Each row has a hidden value; after the row comes its group, the name of the range that the value falls in. Each part has its own.
[ 193  -15 -180  257  236  -93  -12  -18 -115  271  -14   97   70  160
 -301   68  -84 -409  -82 -328  -80  565  408   89 -394   87 -134  398
  130  155 -303 -202  339   61  604 -146  222   30  -75  244   88]
(21)
[-200  197  175  -87  -21  230   36  107    4  -89 -237   88 -113   30
  137  -51  229   90   34  255   11 -230 -170 -155    3  -75 -144   16
 -414  245   27 -163   59  198 -181  160  139  146    8  -16  -12]
(25)
[ -64  130  -14  289  108  -63   29    4   28  253  129   77  130  308
   60  144  -89 -306 -187   83 -176  441  424  487 -156   79 -188  289
  196  254 -276  -95  358  154  486   43   62  -31  -83  181  -79]
(20)
[-350  212  108 -210 -178  206   37  286    5   39   38 -175   79   98
  184   71  130  311   13  342   64 -295 -291  114   80 -122 -120  -83
 -281  251  125   91  -42   64 -241  111 -145  139   20  -24  -41]
(27)
[ -66  433  115  -24  211  -20  -86  277  -90   72   60 -224   97  299
  143  166   -1 -167 -294  152  153  116    6  -46 -193 -122  -42  588
  -66  437  -30   61 -102   25  262  136 -211   95  -65  160  111]
(26)
[  45 -212 -404 -105 -369  113   30 -140 -144  -77 -206 -200  -29 -226
  -37 -166  152  298  176 -168  -78 -413   16 -309 -128 -161 -205 -233
 -354   74  109   -1 -118  -76 -259 -206  311  201  -70   14  -17]
(20)
[-162  392  -59   11   81    2  -55  328  -44  202  233 -271  135  330
  261  150 -104  -21 -291  259  -91  100   96  194 -133 -185 -103  493
  -25  484  -83   87 -164   18  295  -15 -162  170 -127  195  109]
(14)
[-108 -321 -230  248   54 -113  -23 -429 -312  141  -48   45 -408  -45
  145  264   32 -166 -131 -478  150   65  367 -341  -83   47 -325  -76
  -33  285   59  -95  147  -49   38  -74  129 -120 -188  149  -87]
(21)
[  63   97 -105  192  193  -88  -25  131  103  278   33  -45  368  334
 -201  -53  -59 -375  -84  -66  -71  591  430  390 -431  110 -132  364
  298  167 -312  -45  416   64  622   11   75   15  -54  302  -47]
(24)
[-157   95 -100  118  126  -91  -23  -15   -4  276   95   70  356   56
 -129   40 -170  -66  -73 -142 -109  578  233  403 -262   56 -201   72
  121  108 -356  -80  328   13  417  -43  125  168 -138  307   42]
(24)
[ -73   28 -124  -98 -356  158   32  110  -97 -206  -13 -191 -286  -45
  186  -31  135  409  110   65 -111 -565 -255 -102  152 -167  -87 -207
 -301  169  105   56 -159   28 -343 -194  124   36  -41 -220   26]
(26)
[ 100  101  150 -261   30  -53 -163  174   65 -228 -389  -28  357   10
 -203 -233  -85  116  114  -27  -30  -54 -188  182 -178   25 -183  240
 -430  -72 -241  130  275  117   12  161  394   88  -14 -288   78]
(14)
[-202  166   68  -21  386  -99 -219  203  -79  140 -108  -82 -111  334
  313   88 -147 -177 -269  -30    7  101  172 -148 -199  -88 -299  576
 -251  549 -142   32   37   98  259   99  129   70 -202   67  112]
(14)
[ -12   -5 -318 -148 -459  143   73  -37  -83 -205  -41 -337   97 -203
   41 -147  199  494  125   28  -45 -459 -172 -160   18 -160  -10 -246
 -253   62  186  121 -260 -166 -376 -140   80  181  -89    9   33]
(14)
[ -26  145   55  173  173  -20  -17  295  151  101  122  -78  103  487
   64   12  -30 -173 -140  184 -170  299  241  452  -89  158   -8  467
  159  272 -157   67  291   97  371   72   16 -169 -116    3   34]
(20)
[ 139  101 -118  116  -97  -47   85   57  -40 -197  270 -124  207  -50
 -319    6   -8  360   47 -247 -109  342 -170  332   82  221  357   28
  230 -138 -130   90  100 -254   71 -208  -18 -101 -191   -6  314]
(20)
[ -77   65  200 -246   10 -105 -188   57   49 -232 -335   -8  290   -8
    1 -138 -141  195   44   -5   -3 -104 -179  262  -46   30 -286   97
 -432  -29 -217  199  278  113 -103  232  346   35  -75 -319    5]
(26)
[-232  212   36  -66  196  -78 -163   78 -223  127  -29   14 -107   34
  225  195 -226   39 -206 -112  -36   51  -33  -86  -93 -190 -325  288
 -359  398 -215  -46  -42   90  143  -44  160  226 -159   37  163]
(14)
[ 153 -124 -268  107 -145 -197  -50   15  -28   23  150 -315  187  175
 -156    7  -88  -14    7 -316   18  162  220  343 -205   93  -76   30
  344    4 -123  254  243 -140  258 -178   -8 -197  -81   -2  -65]
(24)
[ -19  184 -152  194  134   68   64  316  133  375  188  -61  331  362
 -196  -51   -2 -231  -33   70 -204  584  332  430 -360   58   -7  314
  326  239 -298 -135  323   58  614 -121   12  117  -48  384   40]
(27)
[ 242  -39   53  101 -316   13   79  -30   73 -355  -88 -127   -1  120
 -135  -80  220   48  147   -1   17 -213  -23  308   70  176   74 -104
  124 -137   12  137  329   53  -98   49   68 -334   69 -317 -158]
(26)
[ -20  119  -13  116  156  -90  -34   53   42  200   -6   -5  342  207
 -155   14  -63 -257  -88  -67   12  487  277  338 -327   90 -163  251
  159  127 -266  -27  372   61  449   80   53   39  -50  230  -43]
(24)
[  71    5   54  170  318 -114  -73   45   18  226 -147  160  203  231
 -305   -5  -75 -434   -4 -295   14  618  338  238 -409  173 -195  304
  166  103 -400 -156  607  143  586   36  230  -30  -16  171  -25]
(27)
[-333  -45   17  -82  -48  159   28 -154  -94   63 -244  109  -40 -113
  185   41  147  132  -17  127   53 -176   -5 -194    5  -52 -325 -115
 -510  233  108 -118   53  105 -260  206  186  196  -90   82  -71]
(21)
[-324    3  -35  383   -5  150  190  109  -39   60  514  -58 -572  306
  277  283  239  203  -73  -43  -58  136   21   83  327  215  270 -180
  457  387  146  -84   88 -118  -45 -224 -332 -343 -211  144   91]
(27)
[-187  223 -129   65   73   71   71   99   38  283  136   34  455    9
 -188  -32  -34   61  -31   34 -136  561  107  316 -259   14  -41   66
   70  122 -261 -156  169  -33  339  -50   41  318 -124  445  128]
(24)
[ -70  333   98  -48  177  -39  -86  369 -196  141  215 -169  -59  264
   52  319 -157  -44 -255   49   81   91 -149   98  -58 -100  -51  536
 -139  352  -51   94  -99   33  242  -39 -192   29  -51  -42  213]
(21)
[-105    2  -77 -112 -124  -38  -74  -12  151   40 -232 -118  506   78
   13 -213  -30   19   28  148  -59   29  192  370 -261  -16 -361    7
 -173   39 -157  146  280   89   82  210  242  138  -50   51 -197]
(18)
[ -74 -230    6 -225 -136   16 -121   71    2 -364 -287 -175 -199  -12
   66 -199  119  399  206 -185   89 -493 -288 -202   83   76 -127 -190
 -360   24  128  237  103  -43 -452   13  261 -180 -110 -391   14]
(18)
[  60  -74   17  -83  116  -75 -168   97  165  -80 -403  -20  248  198
  -67 -312  -37 -118   84  -55  -90   54  186  165 -305   79 -307  240
 -223   69 -250   84  413  156  176  153  456  -16  -76 -128  -76]
(25)
[-129  125  -15   63  235  -52  -48  143   48  192   48   76  301  125
 -175  -38 -138  -22  -33 -130 -115  568  108  327 -240  112  -91  192
   61  115 -343  -74  325   13  386  -33  155  120 -154  221  150]
(24)
[  20   10  -63  -35   14   15  -68  334  211  100  -98 -176  293  418
    6 -187  -36 -102   -9  260 -194   32  225  433 -216   60 -200  391
 -103  176 -111  172  271  139  249  107  205  -50  -49  -98  -73]
(21)
[ 132  -45  -45 -111 -188   85  -29   85 -140 -291 -215 -179 -301   -7
   -6  -55  188  184  125 -134   70 -502 -213 -337   14  -67  -37   22
 -318  124  131   58  -43   16 -268 -101  168  -78    7 -285   48]
(14)
[ 172  -89 -256  165 -470  115  167  193  162  -21  193 -319   59  308
 -100 -111  220   39  178  164 -159 -191  172  506  -53   73   45 -173
  370  -11   50  151  244   29   89 -193  -65 -255  100  -93 -241]
(24)
[ -44    4  -94 -100 -191  -35  -41   19   93    7 -133 -149  455   70
  -10 -128  -61  103   14  158 -114  -33  127  426 -142   -7 -267   63
 -194   15 -114  185  206   54   41  145  207   95  -53  -56 -122]
(20)
[-320   36   38 -129  -23  178   30  -35    5   17 -237   72  122 -115
   44 -100  185  204   81   95   62  -48 -107 -151  -82  -16 -196 -174
 -376  155   29 -119  107   53 -213  166  155  237  -76  166  -18]
(24)
[ -34  241 -199  262 -186  221  242  131 -188   86  444 -136 -314   84
   37  263  223  156  -95   71 -101   26  -53  -53  123  -60  279   40
  188  312  129 -188 -233  -98   55 -323 -284   29  -72  240  194]
(20)
[  81 -215 -296  -47 -291  174   69   59  -43 -100 -132 -271 -164   49
  -13 -143  285  180  148  -10   -1 -446   12 -272  -61  -27  -52  -58
 -219  138  277   73  -73  -60 -251 -114  129  -49  -37  -76  -43]
(21)
[-293  140   -8  -69 -293  172   95  -68  -90   43  -25  -88   45  -40
  280  143  154  186  -83  352   27 -338  -42   46   85 -166 -250 -130
 -346  254  165   -2  -97   95 -258  163  -61  189   -1   59 -152]
(20)
[  -8  -98 -217 -204 -114    7  -72   67  155  114 -295 -173  662   51
 -157 -308  -38   53   74  150  -99   44  204  305 -355   -5 -340  156
 -335  -18  -89  178  213   27   94  192  343  225  -70   61 -108]
(21)
[-276  233  209 -279  -38  215   -3  231  -55  -51 -191  -11   35  -46
   34   11  155  243   59  223  148 -266 -405 -154   -8 -115 -137  -17
 -511  182   80  -43  -23  119 -269  162   11  225   46  -49   53]
(24)
[ 243 -142  -20   45 -185  -42    1  -63  146 -320 -254 -183  182  149
 -169 -242  226  -35  147  -77   82 -105  124  177 -122  221    2    1
   99 -119   18  192  377  -10  -44  155  160 -295   -2 -194 -176]
(25)
[-283 -111  -76 -109  -63  171  -39   98   53  164 -294  -65  -64  163
  234 -130  169  -23   79  161  -13 -301  156 -157 -196 -126 -430  -62
 -349  360   51  -51  164  191  -89  102  230  144   -4   73 -223]
(27)
[  51  -22    9  191  273 -177 -105  -80  -80  157 -113  161   54  170
 -114   91 -175 -343 -115 -288  -64  465  352  204 -263  117 -267  343
   11  159 -357 -104  446  132  474   17  290  -43 -107   57   19]
(20)

Part 2:
[-104  -95   64   98   78   38  254   73   95 -105   23 -270 -193  189
  230  -98 -113   43  393 -108 -256  141   50 -101   17  156 -143  -13
 -221  -70 -135  106 -183 -116  159   46 -112  166  234   70  209]
Y
[  80  -19  -26  137  155  -15 -133    5  -59 -140 -148  148 -200  129
 -159  -78  -45 -199  285  188  164    5   23  101 -151  -36 -131 -161
 -334  -33   90  -88  -81  171   -7 -113  -58  250   13   10  186]
K
[ -87  379  -31   93  106 -219  -31  288  -99 -155   37 -283   79  -45
  124 -159  -13 -104  135  137   47    7    3  -24  107  140 -213 -111
   11 -162   26  -77  317   22  -27  -23  111  183 -100 -127  122]
F
[ 158  121   -6  -34  -44  -59  -30  190   12 -103  -34  288    1   -3
 -179  181  -41  -22  129  115   18  -46   13   36 -342  129  -60  156
 -204  -69   99 -120    4   84   -6 -155  187  279 -110  -22  124]
R
[ 144  121    6   89  -50   42 -203  204  -56 -127 -129  168  -35  -32
 -208  220   -6   56    4  170   61 -208  122  -49 -391   36  108  107
 -150 -220  218   15  214   42   33 -221   93  248 -198 -165    6]
E
[ -38  294  -86  -54   68 -340   81  263 -137    2  261 -135  256   29
  149 -210 -170  -43  192   -9   90   66  321   39   97   66 -283 -117
 -136 -111  247  -97  263   26  -87  136  -26  284   -6  107  233]
H
[  11  436  -48   15   -1 -348  -44  397 -155  144   59 -186  213 -242
  183   33 -143  108  -17  -55 -261  -55  240  -93  142  221 -149  149
   35 -339  -53  130  336  -93   53  -54   10   23  -30   70   -8]
B
[ 140   72  -13  -55 -147  -47  -48  133  -98  -54  108  283  122  -24
 -147  162  -74   85   26   61  122 -101  227   64 -362  -42  -20   68
  -76 -111  233  -63  152   19  -66  -60  121  288 -148  -83  151]
Z
[-108  298  -59  126   77  -60   51  186  -75 -117   40 -282   48 -225
  217   -9 -224  107  282  -66 -108   93  261   65 -108  184    6    4
  132 -219    0  272  237 -188   73 -124  -34   88 -148 -106  168]
Z
[ -21  -78  193  -62 -246   64   -4  -24 -134 -251   92 -105  -33  161
   -3  -84   76  276  -91  -35   63 -216   93 -134 -220 -200  -33  -50
   41  -45  104 -211  183 -134 -142  214  -43  195   21 -304   68]
T
[ 147   -2   17   78  160   40 -141  -12 -132 -132 -242  145 -296   51
 -121 -117  -25 -140  216  277  116 -159   30   12 -143    8  -87  -77
 -330  -97  165  -43  -21  184   91 -158 -131  274   46   51  171]
B
[ 106  271   51  -57  -81  -66  -58   35 -235   -8  -86  -29   56 -262
  152   50   43   48 -290  126   64 -227  -85 -172 -108  -18  -87    4
  288 -254 -126  -18  327   16  -15 -197  160   37 -101 -205 -112]
H
[ 130 -172   20  -78 -132   79  -73 -367 -332  101  -40  171  -96    8
  127  -18  -38   30 -188  106  286 -183   86  -60 -111 -371 -153 -281
  223 -187 -126   -6   40  126   -4 -108  -18   56   81 -138   92]
F
[  63  303  -12 -112  212 -300  -88    6 -388  128 -113 -208  -61 -116
  285 -358 -195   31   21  112    3 -240  281 -143  263   38 -272 -123
  -85 -300   79  -45  265  106   14  -41 -327   63  147  212   94]
Y
[-143  -57  -74  106  -99   43  172  -20    9  116  137 -291   -6  106
  356   24 -137   41  120 -221 -209  189  251  -43   62   37 -100 -121
  142 -109 -162  306  -61 -194  130   -1  -14   48  126    2  137]
T
[ 257  -18  126    6 -107   20 -107  -95 -292  -12 -197  259 -105 -295
    9  -22  110  -36 -210  222  131 -181 -217 -107 -123 -258  -80  -57
  146 -176 -215   88  122  127  161 -101   -7   41   98 -173  -92]
B
[-182  145   83  148  -11    5   72  199  134 -291  -18 -435  -45  212
  149   -5   93   10   89  -38  -91   69 -220 -220  -76  123  -89  -67
   27  -77 -202 -129  114 -109  -36   -9  194  109  -29 -326  -53]
H
[ -56  -30  -41  177   21 -119  -92   19   -1   76 -135 -176 -186  246
  158 -276   37 -245  113 -102 -242  259   -4  -29  247  -14 -178 -199
 -176  146 -221   71 -216  -23   80  156 -231  -16  313  121  -43]
Y
[ -43    9  -33  220  -24  184  -44   48  169  -61 -270 -149 -379  205
   68    7  213 -315    9   81 -314   86 -234  -54   34  270  -51   -4
  -86  152 -165   89 -237  -44  129 -170  141  126   95    3  -27]
E
[ 126   80   39  -81  112  -47 -167 -107 -136 -227 -224  115 -179  180
 -102 -179  -10  -96   69  205  291 -145  -73  -84 -268  -90 -117 -150
 -228   14  129 -365   30  224 -131  -93  -65  232  -14  -95   29]
F
[ 149  139   28 -253   79 -147  -56 -233 -286   40 -176   82 -172   37
  137 -271  -78  -38 -107  101   99 -234   57 -107   -7  -10 -262  -89
  -84  -16   32 -321   -9  165 -152  -77 -158  115  135  165   50]
H
[ 222  232   27  -49 -113  -42  -90   83 -272   65  -93  165   95 -422
   76  156  -45  119 -247  127   37 -246   82 -114 -238  -41   34  118
  231 -329   -9  194  346    5  119 -239   69   69 -119 -131  -96]
E
[ 125  -40    5    0  -95   45 -209 -226 -280  103 -210  225 -373    5
  -55 -142  134 -193 -142  234  -48 -227    2  149  155  -40 -232 -118
   15   43  -66  -87 -133  101  -49  -87  -27   95  118  107  205]
R
[ 202  116   -6 -114  171  -59  -94 -237 -355   19 -226  217 -229 -220
   58 -184 -165  -63   84  223  179 -220  113   65  -86  -37 -184 -102
  -58 -154   34  -48   22  187   -6 -234 -183  125   40  140  188]
H
[  88  405   26 -189   83 -400   -8  278 -118  -85   23    1  236  -75
   40   33 -219  180  113  -11   54  -68   51 -164 -190  124 -201  134
 -121 -281  -59 -312  247   98 -122  -78   83  107  -87  -48   -3]
F
[  64  356   57 -101  258 -182  -32   49 -325 -182  -92 -149  -64 -202
  119 -304 -164   65  146  224  198 -308  170  -65  -36   79 -190  -73
 -114 -264  248 -169  367  101  -86 -110 -186  236  -68   19  184]
K
[ -83 -171  -67  200  -68  182  114   -9  151 -107   38  -99 -202  312
   94 -149  133 -335  193   19  -61  260  -16   85   -2   38 -107 -212
 -139  273   87  129 -227  -45  119   89   50  318  145   12  188]
T
[  74 -313   15  125 -257  178   35  -19   52  -97  136  262    8  172
 -129  168   23   -7  119  -45  111  148  106   86 -380 -255   39  -99
  -76   55   61  136 -120  -44   83   81   82  269   30 -191  140]
T
[ -62  257  -35  -20   65 -275  175  278 -120    0  287 -196  206  -39
  190 -191 -150    3  207  -30  -26   17  322   34  139  131 -280  -53
 -137 -144  231   -9  249  -59  -52  135  -37  292   30  140  274]
K
[-153  -77   53  285  -42  218  140  152  130 -309   73 -392  -29  130
  189  -63   18   33  239  -80  -17  186   68 -132 -246  -57  147 -154
    3  -35   95  307  155 -220  193   85  -66  235    3 -324   14]
Y
[ 187   46   50 -209   50  -53  112 -180 -396  189  -29   56  -83 -213
  297 -112 -186  152  -83  132   63 -352  255 -170   23  -61 -206  -34
   57 -372   54   82  168   94  118 -164 -177  139  154  174  172]
Y
[-103  107   59  148 -237  -62   30  312  -18 -164  285 -186  268  -22
   24   55   29  165   -8 -138  -29   53  204   -8 -161  -98   15  -30
  107 -105  109   95  345 -249  -73  206   86  182 -113 -311   29]
K
[-127  -17 -139  263   -3  137  -66   66  187   77 -171 -284 -337  419
  157 -144  172 -396   22  -23 -376  172   57  -30  191  266  -53 -130
 -201  249   62  150 -240  -95   94  -36  -41  168  173  178   -6]
Y
[ 173   98   87  -14   52  -18 -281 -102 -279 -246 -274  193 -227  -70
 -177 -215   40  -56   21  288  269 -231  -55   34 -222 -164  -62 -125
 -109  -23  119 -218  135  170  -77  -61 -143  179  -47 -159   61]
R
[   3 -148  -98  257  -62   61  -24   43  189    5  -96  -35  -77  298
  106  -98  118 -386   73  -97  -84  439 -120  -60  -75  -96    0 -228
 -142  269 -126  213 -243    3  194   82  -50  113  216  -29 -176]
Y
[ -91  -88 -146  234 -272   15  -39   49   42  138  173  -23  140   79
  122  122  -42  -88   23 -263 -135  386  251  153  -67 -150   17 -176
  203   69 -162  370  -66 -210   66   96   47   -2   24 -125   18]
Z
[  59   76 -142  139   89  -90 -226 -112 -110   85 -231   89 -182   26
   34 -181  -58 -320   95   17  -12  196   71  149   33  -33 -114 -217
  -90  124 -109   92 -165   84    4  -91 -172    5   96  120    0]
H
[-141  -89   11  332   42  220   30   95  188 -290 -117 -341 -237  276
  104 -107  136 -221  240   49  -46  207 -153  -98 -102   35   34 -207
 -121   86  -23  170  -53  -72  185   -4   14  226   66 -233   13]
B
[  94  234  100 -149   54 -266  162  246 -112 -116   95  -94  238 -133
  183  -75 -225  256  156  -89   18  -22  131 -249 -228   16  -89  113
 -127 -262   42  -53  270  -16   60   64 -126  162   56  -43  -31]
Y
[ -89 -166  -51  143  -88   -4   40   27  -11   16  155    8 -147  253
  -14  -87  -42 -103  316  -40 -129  148  253  235  124    2 -227 -150
 -197   69   34   60 -213  -68    5  157  -39  233  149  113  409]
R
[-196  -99  -17  234 -248   99  189  213  137 -125  341 -227  147  174
  122  133   36   25  176 -146  -72  259  127   57  -94  -49  -47 -131
  136  -33  -41  225   75 -238   72  152  237  227  -37 -284  212]
Z
[-113  221  -98  108   92 -213   32  276  138 -197   82 -282  172  259
  140 -189  -70 -193  275  -86   82  359   23  -80  -86   61 -121 -186
 -180   97   74  -75   94   18    5  126   17  228    3 -104  -18]
R
[ -55  263  -76    4  106 -269  153  171 -119   15  156 -206  193 -163
  305 -119 -286   42  311 -106  -20  207  229   16   51   81 -209  -78
   46 -213  -96  167  158  -48   96   10  -62   89   33   41  187]
R
[-124  156   32  130 -185  -22 -145  134 -182  -48   71 -284   23   -5
   95   36   46  166 -136    9  -74 -178  193  -44   54  -47  -55  -91
  253 -259  -35   57  345 -174  -70   13   82   42 -116 -290   78]
R
[ 227  112  -91  -67  130 -134  -70 -134 -143   81 -220  274  -66  -63
   75  -95  -59 -319   -8  157  208   84 -155  -38 -118  -60 -207 -153
  -78    7 -140  -71 -105  290   58 -225   20  103   91  105  -57]
H
[ 157  249  -98 -215  109 -225  108   -6 -328  138  140  131  150 -185
  206 -138 -229  -45   48  176  257 -167  316   15   -7   16 -294 -101
   -6 -250  263  -39  255  184   -1 -139   -1  301  -24  202  287]
F
[ 204   -3   13 -145 -167  -85  -18 -155 -243   87    3  204  151 -105
  157  -27  -36    7 -253    2  242  -20    7 -157 -213 -320  -98 -143
  199  -91  -99    8  125  110   47   -9   -4   64   83 -129 -134]
T
[-132  156  -63  184  -28 -229   49  336   -5   67  216 -168   76   51
   59  -42  -38  -98  230  -69 -258  150  207  159  278  173 -281  -36
 -134  -88  -44   82   39 -121  -24  126   70  155   64  111  274]
K
[ -59  100  -93  331   97  -53  -36  384  144 -130   16 -138   39   84
  -16   26  -88 -140  401  -17 -101  288  160   46 -140  107   50  -54
 -274  -81  105  286   73  -66  194  -15  -48  224  -33  -60   74]
Y

[  22  -21  165 -224  -18  101  116  100 -165  -93  -71  132 -171 -120
  -76  -70    4  -22  285   69   92  120  127   53  130 -103  160  165
  276   90  163 -117   44  209   47 -141  -89  169  167   29  -89]
(227)
[ -23    7  -46   -7    5   39  -29  -70  -63 -165   91   12   18  -55
  -57  -23   43  -11   -8 -152  -14   37   33   22   41   87  -18   60
   19   21 -151  -89    4  -55   -5   76   72  -26  -26   53   46]
(212)
[ -17   52 -198 -137 -106   -8 -118   74 -107  -20  138 -103 -175   -4
 -162 -196   -5   34    7  -54    3   64  204  189   48   20  -62   99
   -3  -60   80  109  -42   13  124    6   63   82  183  -16   27]
(227)
[-202   31 -321  126 -124  287   50   17  -92 -108  -69   39 -202  165
 -171   13  171   32  -51  -50  265   -5  111  108   60  273   79  -74
   87 -161  -46   29 -121 -126   97   13 -131  -29 -131 -194 -168]
(228)
[ -49   -1   63  -29    6  -67   47   27    7 -116   60  -35  -16   -9
   72   40   46  -45  -91   38  -35  -39   57   65 -112   23   21   43
   -8 -131 -121   83   70  -11   94  -16   70   47 -193 -100  -18]
(216)
[  96  -11  111   11 -142  -53  -29  -96 -143 -134  162  -14  -39  -66
   24    5  -74  -50 -146 -111  -96   49   94  175  -73  -68 -128  -22
  -50  -39 -206  -64  -13  122  -25  120  343  -60 -126   44   32]
(219)
[  22  125 -108  -94 -118  180   33  -49 -151  -73   37   35 -121 -291
  -44   43  235 -124   71 -198 -117   46   51  274   -8 -156    9  120
   -1   39   37 -141  -40   36   65  -20  -37 -160  183   20  -24]
(216)
[-101 -265  145   -2   45  -63    8  237  -60 -112  122  -52 -210  -27
  208   -8   80   63   96   48 -169   90   62 -154  -90  -51  214   27
   20 -239   31 -164  222  161  -59 -350  -21  -16  -67  -46  112]
(229)
[ -91    2   37  -36  176   28  418  -19  -33  -69 -280   80  -66 -106
  -24 -113   -6 -156  248  -60  188  -96  160   76  -79  -82  261 -118
  114 -338  291  -72  201   37  -15    9 -224  155  -81 -256  -70]
(231)
[-109  117 -189 -184    7  225    7   24   10 -130    6 -118 -143 -120
  -30    1  183   -6  135 -110  -39  -12  119  120  -12  -73  235   59
  126 -100  169  -60   46  -63  143 -100 -257    3  141  -25  -63]
(212)
[-106  -49    5  -56   43 -106  -42    0  207 -236  107 -410  -34  419
   82   14 -302  207 -134   42  187 -121  156  -84 -160  197  196 -322
  172 -334 -121  151  136  -78   52  189   95  262 -427  -61   44]
(227)
[ -19   37  -46  -57   -2   74  -76  -50  -17 -107  -13  -76  -69  -32
   63   31   20   31  -32  -55    1   17   50   87    8   28   28  -40
   44 -100  -34  -56   33   44  -51   27   81   47  -67   30  -48]
(218)
[ -35    7  -20   -6   16  -13    8  -36  -32 -143   68    6   20  -34
  -27   -8   55  -24  -37  -83   -4    7   35   32   -4   88  -20   62
    3  -25 -146  -10   23  -59   36   57   63    7  -87  -13   29]
(212)
[ -58   14  -86    5   75  -23 -117  -34   -2  -85   14   11   21  -20
   25  -48   46    9 -107  -18  -21   14   30   16   44  149  -85   73
  -65  -90 -119   48   29  -49  -31   14  117   74  -91   -9  -32]
(218)
[ -97   32  -76 -102   46    8   32   90   47  -73  -31  -92  -97   24
   20   -2   95   22   41   48   57  -33   82   68  -39   54  104   35
   79 -139   66  107   71  -33  110  -62 -114  128  -57 -108  -36]
(231)
[  59  -42  224  -70  -58   40   32  -32 -172 -155   68  136  -62 -120
   23  -17  -45  -73   15   -6  -72   90  104   71   19 -102   11  101
   89   24  -97 -131   26  190  -11  -51  190   33  -48   55  -71]
(219)
[-140   81 -318  -32  136  251 -149 -139  -42 -222  113   50   79 -120
 -200 -146  121  -20  107 -344  -34   37   28  -82  193  197   76  160
   32   82  -84 -203  -17 -251  -21   63 -163  -57  211  162   48]
(229)
[  22  152  -90 -126  -54   70   18 -121   -2 -154    1  -93    0  -13
 -111   10   13   14  -13 -112   93  -13  104  180   18   26   -7  -10
  114   28  -48   42  -50  -63  111  201   36   66  -32   14  -42]
(229)
[ 127 -144  374 -223   30    9   83   91 -260 -118 -143  360 -125 -167
  -90 -181  -38   59  290  190   44  287  177  -73  313 -126   24  290
  295  228  153 -169   29  391  -39 -245  112  253  171  102 -149]
(231)
[-100  -70  -61  -67   46   92  -90   91   -1 -105   12 -101 -177  -29
  130   -9   97   88   44   -6  -91   49   91  -21   -7  -16  169  -15
   48 -210   98  -98  117   79  -36 -209  -56   36  -13   -9  -28]
(211)
[-206  237 -454   17  -97  138  -54  -21  159  -63  207 -449  -82   66
   50  217  165 -111 -141 -285   30 -276  -71  301 -325  145  128 -177
 -100 -282 -153  127   15 -365  154  232 -210 -162 -114 -117  130]
(212)
[ -24   -8  145   -3   63    0  437  -63  -98  -99 -180   86  -53 -128
   -6  -44  -62 -208  176  -94  145  -90  136  131 -145 -134  208 -139
   92 -291  144 -123  171   80  -19   82  -76   62 -145 -224  -35]
(212)
[-165  -16 -314  200  -88  217  -39  -61  -73 -155  -67   80 -114  176
 -151  -23  186  115 -196  -50  181   54  129   34  116  318  -56  -73
   -8 -153 -143   36 -141 -131   52   25   39  -55 -228 -165 -178]
(211)
[-145  -64  -15  -46  114  -35  -88   15  157 -205   50 -250  -33  330
   77  -44 -240  170  -89   73  153  -78  133 -144  -56  226  190 -200
  150 -302  -81   96  133  -57   -3   63   47  275 -339  -42  -27]
(211)
[   6  -98  238   51  261 -121  691 -140  -58 -120 -464  192   17 -179
    8 -196  -77 -170  252  -77  179  -72  275   41 -125 -235  249 -270
   68 -497  393 -151  308  153  -95   61  -89  161 -254 -383  -79]
(227)
[ 170   87  290 -378  233 -367 -128   44   67   19  160 -162  150 -312
  200  -55 -190 -145  213  -54 -232  -48 -115   84  -68 -199  -63  257
    2  147    3   11  254  131 -118   79  131  266  239  284  289]
(228)
[  70  249 -180 -128  -45   39  -68 -215    6 -131  -30  -46  105   15
 -230  -45  -15   27  -87 -128  176   -8   87  240  132  149 -206   49
   85  174 -130  159 -159 -131  115  371  137  140   -8   63  -70]
(231)
[ -57   41 -151    8   80   75 -153 -101  -47 -115   36   48   42  -72
  -45  -81   40  -13  -49 -142  -21   36   14    5  116  165  -75   88
  -47  -16 -128  -71   -3  -80  -84   62   89   23   17   80  -12]
(218)
[ -45 -135   31    1   26   -8  -64   84  -44 -106   42  -47 -139  -31
  136    1   77   85   16  -20 -101   81   54  -40   -7   -1   70  -11
    6 -151   -3 -121  111  120  -89 -165   67   -1  -66    9   43]
(228)
[-125  210 -419 -196 -303  286 -716  179  -50  -10  490 -264 -218  119
  -66  190  158   93 -158  -25  -40   58 -181  191  140  362 -147  347
   64  370 -411  138 -279 -168  140  -24   27  -41  295  344   25]
(218)
[-207   25 -257  150 -105  261   66  -29  -87 -169   28   68 -112  120
 -150   24  161  -38 -114  -87  166  -32   99   69   -3  248   83  -30
   34 -162 -162    5  -96 -181  133   21  -92  -93 -191 -187 -144]
(216)
[ -39    4   97  -32  135   17  423  -57  -72  -41 -308   78  -94 -136
   26 -102  -80 -180  218  -52  178  -92  173  141 -108 -153  235 -188
   95 -391  306 -109  207  132  -82   39 -115  153 -111 -251  -98]
(211)
[ -76   38 -235   28  119  132 -179 -135  -72 -159   79  100   88  -97
 -150 -141   70   -8   28 -271  -17   63   -5  -55  208  228  -78  146
  -31   95 -149 -153  -35 -157 -109   94   19  -18  129  161   51]
(228)
[-146  133 -275  -37   17  138  -86  -25   58  -59   29 -188  -83    9
   31   39   67  -45  -47 -123   45 -111   22  149  -84  118   97  -67
  -17 -223  -12   37   37 -145   21   70 -100   21  -39  -54  -26]
(218)
[-162  -37 -290  268 -108  167   -3  -53 -114 -134  -45  156  -79  194
 -192  -15  187   66 -214  -50  232   50   77   35  121  395 -138  -34
  -41  -93 -248   61 -171 -158   43   76   83  -74 -259 -186 -142]
(228)
[ -60 -195   76   47   44  -51  -25   93  -46 -157  104  -16  -90  -47
  141    4  119   75   -4  -42 -166   96   43 -121  -35    7   77   28
  -33 -145  -81 -151  140   74  -61 -201   70  -69 -106   -6   98]
(229)
[  66  -43  213 -177  -21   66   18   44 -200  -64  -92  180 -151 -134
   -9  -89  -68  -16  169  111   46  157  123   54  160  -92   46  143
  192   49  102 -133   35  291  -66 -133  112  182  106   63 -142]
(218)
[ -62   22  -35  -72   18   30  -11   -6   31 -160   59  -91  -39  -21
   43    8   76   25  -53  -31  -67   -9  103   44  -60   -1   85   19
   29 -131  -38   19   62  -36   98  -35    1   28 -108  -46  -28]
(216)
[ -18  -45  107   -3   28 -244   43  106   46   -8  -53  -37  -39   77
  133   30   31   22 -162  221   38  -29   54   81 -107   83 -113   21
  -60 -190  -89  261   81   64   68  -34  178  176 -300 -194  -40]
(211)
[  84  -77  243 -173    0   17   75   65 -201  -99  -88  228 -111 -126
  -74 -106  -17   16  224   98   65  188  119    5  205  -71   21  204
  230  161   83 -123   20  267  -21 -130   73  182  121   70  -85]
(231)
[  14   -1   73  -10   10   21   55  -50  -18 -147  -38   -7   -4  -33
   57  123   65   10   32  -77   62   15  -39   47    4   55   14  -27
  101   27 -130  -94   35   34  -58   85   58   17 -137   35   21]
(231)
[-120  156 -271 -182 -136  214 -333  127  -20  -23  227 -204 -196   41
  -24   96   84   11   11  -38   31  -17  -57  171   38  171   49  159
  107   93 -115   62  -93  -84   90  -25 -102   45  186  146   -6]
(211)
[-25  21 -43 -78  10  32 -11  13 -45 -95   0 -10 -64 -34 -36 -26  55  13
  55 -42  44  34  60  71  49  53  14  63  75  -9  -9  -8  17  15  20   9
   3  77  14   6  -7]
(231)
[  40  108 -119  -44  -58  100  -73  -76 -144  -11  -30   83  -68 -263
  -10    5  191  -93  -13 -133  -88   73    9  236   68  -40 -140  129
  -84   32  -17  -86  -46   51  -50   12  103  -84  143   42  -46]
(218)
